Each row has a name. Each question is about the rows just above it.

[-18  38 -19  -6 -23] : j_585
[ 42 -22 -36  25  40] : j_22
[ 15  53  20  16 -15] : j_801
[-22  16 -39  -5 -40] : j_557
[ 83 -54 -80   5  69] : j_103
[  1 -45 -29  28  39] : j_727
[ 42 -22 -36  15   4] : j_212
[ -1  41  42   0 -26] : j_50
[-84  68  92 -43 -76] : j_745
[-75  83  82 -18 -74] : j_289
[ 56 -63 -59  25  52] : j_479
j_479 without one entry, shuffled: [ 25 -59  56  52]. Gone:  [-63]
Which entry of j_557 is missing from [-22  -5 -39  16]?  [-40]
Which entry of j_50 is missing from [ -1 -26  41  42]?  [0]
Shuffled j_289 with one entry gone: [-18  82 -75 -74], missing  [83]
Shuffled j_585 with one entry gone: [-23  38  -6 -19], missing  [-18]

[  3  30   6 -30 -34  18   6 -20  -3 -56 -12   7 -25  -3 -11   5   8  24
  -9 -35 -33 -26  17   1  26   1  13  28  19 -26  13 -41  38  15  -5 -14
  58   4 -28  -2  25  38  17  35 -37  46   4  10 -18  48 -46  10]  j_967
[ -2  13   2 -37 -10  23   0 -22  -1 -70 -18   2 -11 -13  -4   3  -5  14
  -9 -44 -59 -26 -45   8  31  -9   6  24  18 -19   2 -36  26  27  -4 -23
  55  -6 -40   1  33  52  15  22 -33  40   8   2 -28  35 -28  17]  j_970
[  0  16   7 -37 -14   9   7 -25  12 -66 -15   1 -30   0  10  13   2  20
   0 -40 -64 -13 -22 -12  35 -14  -3  28   0 -35   0 -37  18  34   2 -18
  50 -11 -36 -10  26  27  12  33 -25  33  14  14 -24  38 -44  24]  j_876
[ -1   9  -7 -40 -18  22 -14 -23   6 -64 -17 -13   2  10   7  14 -21  13
 -10 -42 -57 -30 -32  -2  39 -25   9  32  14 -31  -2 -43  28  15  -5 -53
  70 -14 -20   5  38  29   3  25  -8  44  27  18 -36  21 -29  12]  j_562
[  1  22  -1 -40 -32  10   4  -8   0 -66 -24   7 -24  13  -2  21  10  25
 -17 -23 -44 -20 -36  -3  32   6  18  35   6 -34  13 -55  42  20  -3 -15
  47  12 -30 -12  23  34   7  37 -20  53  15  23  -6  48 -49  14]  j_820
[ -7   7 -20 -41 -11  11 -13 -13  -3 -71 -21 -11   9  14  11  12  -7  10
 -19 -32 -73 -19 -42  -2  44 -16  16  41   4 -35   0 -52  32  17   3 -42
  55  -4 -32   4  25  35  -3  19 -18  53  17  19 -29  29 -34  12]  j_674
[  7  13   6 -32 -12   5   5 -24  12 -64  -8 -11 -17  -7   2  11  -1  19
  -1 -39 -62 -10 -22 -10  45 -17  -2  31  -9 -39 -10 -41  25  28   1 -24
  58 -14 -31   3  21  19   2  27 -27  37  13  16 -31  12 -50  27]  j_787
[  3  30   6 -30 -34  18   6 -27  -3 -56 -12   7 -25  -3 -11   5   8  24
  -9 -35 -33 -26 -35   1  26   1  13  28  19 -26   2 -41  38  15  -5 -14
  58   4 -28  -2  38  38  17  35 -22  46  34  10 -18  48 -46  10]  j_411
Which entry of j_787 is missing from [-12  28 -10 -31  58 -14 -64 -10  25 -27   5   1 -22 -31  13  45  27 -62
  13  12 -17 -24  11  27   6  -1 -32  19 -11   2  37 -17  -7 -10  31 -24
   3 -41  -1   7   5  16 -50  21  -9  -2  12   2 -39  19 -39]?  [-8]
j_970 without one entry, shuffled: [  3  24  -5  14 -22  52  -9   0  -4   2  18  17  31 -45  13   8 -19   1
 -11 -37  27 -44  -4  23 -59 -40   8   6 -28 -10  35 -36  26  -6 -23 -70
 -33 -26 -28   2   2   2  22  -1 -13  15  33  40  -2  -9 -18]. Gone:  [55]
Shuffled j_967 with one entry gone: [ 38 -34  26 -35 -41 -14  17  13  58  28   6   3   5   6  48  -5 -20  10
  38 -33  -3 -46  25  -2  -3   4 -18 -25 -30 -26 -37  24  15 -12 -56  46
   4 -28   1  17   1 -26  35  -9  30 -11   8  10  13   7  19], missing  [18]
Shuffled j_787 with one entry gone: [ 31   2 -32  -9  -1  25 -10  -8 -31  -2  12 -17 -10  19  13  27 -11 -24
 -24  -1   5 -39  -7 -14 -39  45 -27 -50   5  11   2 -31   1 -62  58 -64
   7 -41 -10  13  21  16  27 -17  37  12 -12   3 -22  19   6], missing  [28]
Which entry of j_411 is missing from [  2  30  -3  58   5   1  35  -9 -35  34 -18   8 -27 -11 -56 -28   3 -14
 -35  26   6 -41  28 -26  46 -26  10  15  -2  38  -5  10 -30   1  38   4
 -33   7  24 -34  18 -12 -25  38  -3  48  13 -46   6  17 -22]?  [19]
Which entry of j_562 is missing from [ 15 -57   5  39 -18   9  -1  32   3   2  22 -53 -30 -31 -14 -25  10   9
  -5  14  13 -21  -2 -64  70 -14 -42  38 -23 -10   6  29  12  14 -36   7
 -32  21  25  -2  -7  18 -43 -17 -29  44  28 -40  -8  27 -20]?  [-13]
Which entry of j_411 is missing from [-12 -18 -34  48  10 -46 -28 -25   1 -26 -41  24   5 -33   6  19 -14  -3
   7  26  -2  58   4   1  17  -5 -27 -35 -11 -26  -9  38  28  13 -56   8
  10   2 -30   6  -3  15  38   3  38  46  30 -22  18 -35  34]?  [35]

[ 25  13 -12  36  -1 -18 -43  15 -39  25  30  16   6 -17  12  39   4   2
  37  32   6   9 -41  -7 -66   3  -6  29 -43  -1]  j_695
[ 25  13  -4  46  -1  -8 -43  15 -39  25  10  16   6 -17  10  41   4   2
  38  32  21   9 -41   3 -66   2  -7  25 -37  -1]  j_735
[ 25  13 -19  26  -1  -5 -32  48 -42  25   7  16   6  -9   0  22  27   2
  32  32   5   9  12   3  37  30 -14  11 -32  -1]  j_652
[ 25  13 -12   4  -1  26 -43  15 -39  60  -2  -7   6   8   0  -4  -1   7
  22  15 -22   9  -8   3  34  50 -17  11 -43  -1]  j_797
[ -2 -25 -12  12  -1  -5  -6  15   8  25  -2  -7   6  28  41  11 -26   8
  22  32   5   9  -2   8  76  41   0   5   4  -1]  j_524
[ 57  13 -12   4  -1  26 -43  15 -39  60  -2  -7   6   8   0  -4  -1   7
  22   4   5   9 -19   3  56  45 -14  -1 -43  -1]  j_618
[ 25 -25 -12  12  -1  -5  -9  15   8  25  -2  -7   6  28  41  11 -26   8
  22  32   5   9  -2   8 -66  41   0  29   4  -1]  j_987
[ 44  13 -12  12  -1  -5 -43  31 -39  25  24  16  14 -17   0   1   4   2
  18  32   5   9 -41 -11 -66   3   9  11 -78  -1]  j_855
[ 25  38  39  12 -18 -19 -43 -21 -25   7  -2  16   6 -18 -32  -1   4 -12
  11  32   5  35 -41   3 -66   1 -14  11 -43 -13]  j_35
j_695 without one entry, shuffled: [ -1  30   4  32  25 -43 -17  16 -66  25  36   2 -39  37   9   3  13 -18
   6  15  39  12  -1 -43 -41   6 -12  29  -7]. Gone:  [-6]
Which entry of j_735 is missing from [ 16   3  -1  46  38 -17 -41  -7   6  25  32  10 -43   2  -4  10  21  41
  13 -37  -1 -39   9  25  25   4 -66   2  -8]?  [15]
Which entry of j_652 is missing from [ -1  25  25   9 -19   3  32  -9   7   0  11 -14  37  -5 -42   6  22  13
  16  26  32 -32   5 -32  -1  48  30   2  27]?  [12]
j_524 without one entry, shuffled: [ -1  -6  76  11  -2  41  12 -26 -25  25   8   8   0   8  -2   5 -12  -5
  -2  -1  28   5   6  22   9  41  15   4  32]. Gone:  [-7]
Which entry of j_735 is missing from [ 46  10  16  -4   2   9  25   6  15  -1   3   2 -37  10  -1  32 -43  21
 -41  38  25   4  -8 -17 -39  25  41  13 -66]?  [-7]
j_618 without one entry, shuffled: [ 22   5  57   6 -43  15  -1  26   7   9 -43 -19   3  45  -1  -2 -12  13
   4 -14  -7 -39   8   0  60  -1  -4  -1   4]. Gone:  [56]

[ 17   1 -28   5  37  33  14 -13 -62 -85 -25]  j_233
[ 24  -6  -7 -50 -33 -56  -3 -11   4 -57  19]  j_283
[-28 -40 -44  -1 -93   1  39  -8   7  -6   2]  j_17
[-55 -61 -66  38 -42 -54   7  19  -2  22  37]  j_264
Which entry of j_264 is missing from [ 38 -61 -42 -55  22  -2 -66  37   7  19]?  [-54]
j_283 without one entry, shuffled: [-11  -3  24 -50 -33 -57   4  -6 -56  19]. Gone:  [-7]
j_264 without one entry, shuffled: [  7  38 -54  37 -66 -55  22  -2 -61 -42]. Gone:  [19]
Which entry of j_264 is missing from [-42   7  -2  19  22 -54  37 -55 -61 -66]?  [38]
j_264 without one entry, shuffled: [-42  22 -54  19  38   7  37 -61 -66  -2]. Gone:  [-55]
Which entry of j_283 is missing from [ -7   4 -11  24 -56 -33  -6  -3  19 -50]?  [-57]

[ 0  2  0  1 -1  0  0  0  0  0 -6  0  0 -2  0 -1  0  6 -6  0  0 -1 -1 -1
  1  1  0  0  0  1  0 -1  0  2  0  0  4 -4  0  5  3  4  0  0  6  0  0  0
  4 -1  8  0  0  2  0] -> j_190
[ 0  2  0  1 -1  0  0  0  0  0 -6  0  0 -2  0 -1  0  6 -6  0  0 -1 -1 -1
  1  1  0  0  0  1  0 -1  0  2  0  0  4 -4  0  5  3  4  0  0  6  0  0  0
  4 -7  8  0  0  2  0] -> j_833
[-23  21  10   0  16  10 -25  16 -25  -4   1 -17 -12 -34   9  -7  43 -10
 -34 -17  11 -31  -7 -13  -5 -24  -5  -1  22  -9  -8  -5 -16  62  -2   3
  17  13 -11  15  -4 -30 -27   9  -3  21   5 -12  -5  45  15 -18  31  40
 -47] -> j_62
[-23  21  10   0  16  10 -25  16 -25  -4   1 -17 -12 -26   9  -7  43 -10
 -34 -17  11 -31  -7 -13  -5 -24  -5  -1  22  -9  -8  -5  22  62  -2   3
  17  13 -11  15  -4 -30 -27   9  -3  21   5 -12  -5  -1   8   4  -4   1
  21] -> j_98
j_98 without one entry, shuffled: [  3 -23 -25   1  -5  17 -13 -31  -7  11  -1 -10  21  22  16  -5  -2  -5
  21  16  -5  10   0   4 -12 -17 -11   8  10 -27  62 -30 -24 -17   9 -34
   5   1  -9 -12  -4  21 -26  -7  22   9  15  -8 -25  13  -1  -3  -4  -4]. Gone:  [43]
Shuffled j_833 with one entry gone: [ 0  0  0  0 -4  0  0  0  0  0 -1  8  3  0  0  6  0  0 -2  6  0 -1  0  5
  0  0  1  0  0  4  0  1  1 -1  4  0  0  0 -1 -6  0 -1  0  2 -6  0  0  0
 -1  0  1  2  2  4], missing  [-7]
The row with [ 0  2  0  1 -1  0  0  0  0  0 -6  0  0 -2  0 -1  0  6 -6  0  0 -1 -1 -1
  1  1  0  0  0  1  0 -1  0  2  0  0  4 -4  0  5  3  4  0  0  6  0  0  0
  4 -1  8  0  0  2  0] is  j_190

[ -8  74 -15   4 -62 -51   9 -15  22   2 -23  10 -43   8 -29 -14   6 -11
   7  31   4  29  13  40  -4 -23  23 -13  -5 -11  28   4  29  79  13  -5] : j_694
[-26  59  -7   2 -64 -40  24  -9  13  11 -20  13 -26  -2 -25  -9   9 -22
   6  24  12  40  18  65 -17  -4   9 -25  -9 -25  20  15  26  63   1  -9] : j_854
[-27  60  -6   9 -66 -40  19  -9  12  12 -23  12 -25  -1 -27  -8  10 -23
   8  25  13  40  24  64 -18  -3   8  39  -9 -10  29   6  29  79  14  -3] : j_186
[-27  60  -6   4 -66 -40  23  -9  12  12 -23  12 -25  -1 -27  -8  10 -23
   8  25  13  40  20  64 -18  -3   8 -13  -5 -12  27   6  28  79  11   7] : j_519
[-27  60  -6   4 -66 -40  23  -9  12  12 -23  12 -25  -1 -27  -8  10 -23
   8  25  13  40  20  64 -18  -3   8 -24  -9 -23  21  15  27  63   0 -10] : j_321
j_519 without one entry, shuffled: [ 40  11  10   8 -27  28  12 -23  64 -40  27  -1 -13  -3  60  -6  -8  20
  12  23 -23   7   8 -27  13   4  -5  12 -25 -18  -9  25 -66 -12  79]. Gone:  [6]
Shuffled j_186 with one entry gone: [  8   9  12 -27  25 -18  12  -6  -9 -23  14  40  79 -40  12 -25  10  -9
  -3  64  -8   6 -27  60  29 -10  29  39   8  13 -66  19  -1 -23  -3], missing  [24]
Which entry of j_519 is missing from [-25  28  10 -13   8  12   6  20   8  27  -8 -66  -1 -18   7 -27 -12 -23
  23  79  64  12 -40  25  -5  40 -27 -23  -6  -9  13  -3  60  11  12]?  [4]
Shuffled j_186 with one entry gone: [ -3  -3 -40 -23  10   9 -27   6  12 -23  13  19  39   8 -66  79  12  -1
   8  60  40  64  14 -10  29  12  -9  -8  -9  29  24 -25 -18  -6 -27], missing  [25]
Shuffled j_186 with one entry gone: [-40  29 -27  24  -3  12 -10  64  29  -6  13 -23  39   6   8  12  40  60
 -23  19  14  25  79  -3  -9  -1  -9   8 -25  12  -8 -18   9 -66 -27], missing  [10]
j_186 without one entry, shuffled: [-40   6   8  29  39 -10  -9  12  29  -9 -66 -27  13  12   8 -27  60   9
  -6  14  79  25  -1  -3 -23  -8  -3  12 -18 -23 -25  24  64  10  19]. Gone:  [40]

[-22 -11 -23  14]  j_835
[ -7  41 -11 -13]  j_494
[-51 -37   4  25]  j_714
[ 63 -36   3  13]  j_796
[45 44 -4 -3]  j_741
[-34  39   8  19]  j_344
[-3 -8 -2 -6]  j_271
[ 4 11  5 25]  j_632
[ -1 -12   3 -11]  j_609
[-59  21   4  11]  j_900
[ 2 -2  1  2]  j_827
Shuffled j_835 with one entry gone: [ 14 -23 -11], missing  [-22]
Which entry of j_741 is missing from [-3 -4 44]?  [45]
Shuffled j_827 with one entry gone: [ 2  2 -2], missing  [1]
Shuffled j_796 with one entry gone: [ 63   3 -36], missing  [13]
Shuffled j_741 with one entry gone: [-3 45 44], missing  [-4]
j_900 without one entry, shuffled: [ 21   4 -59]. Gone:  [11]
Which entry of j_609 is missing from [  3 -12  -1]?  [-11]

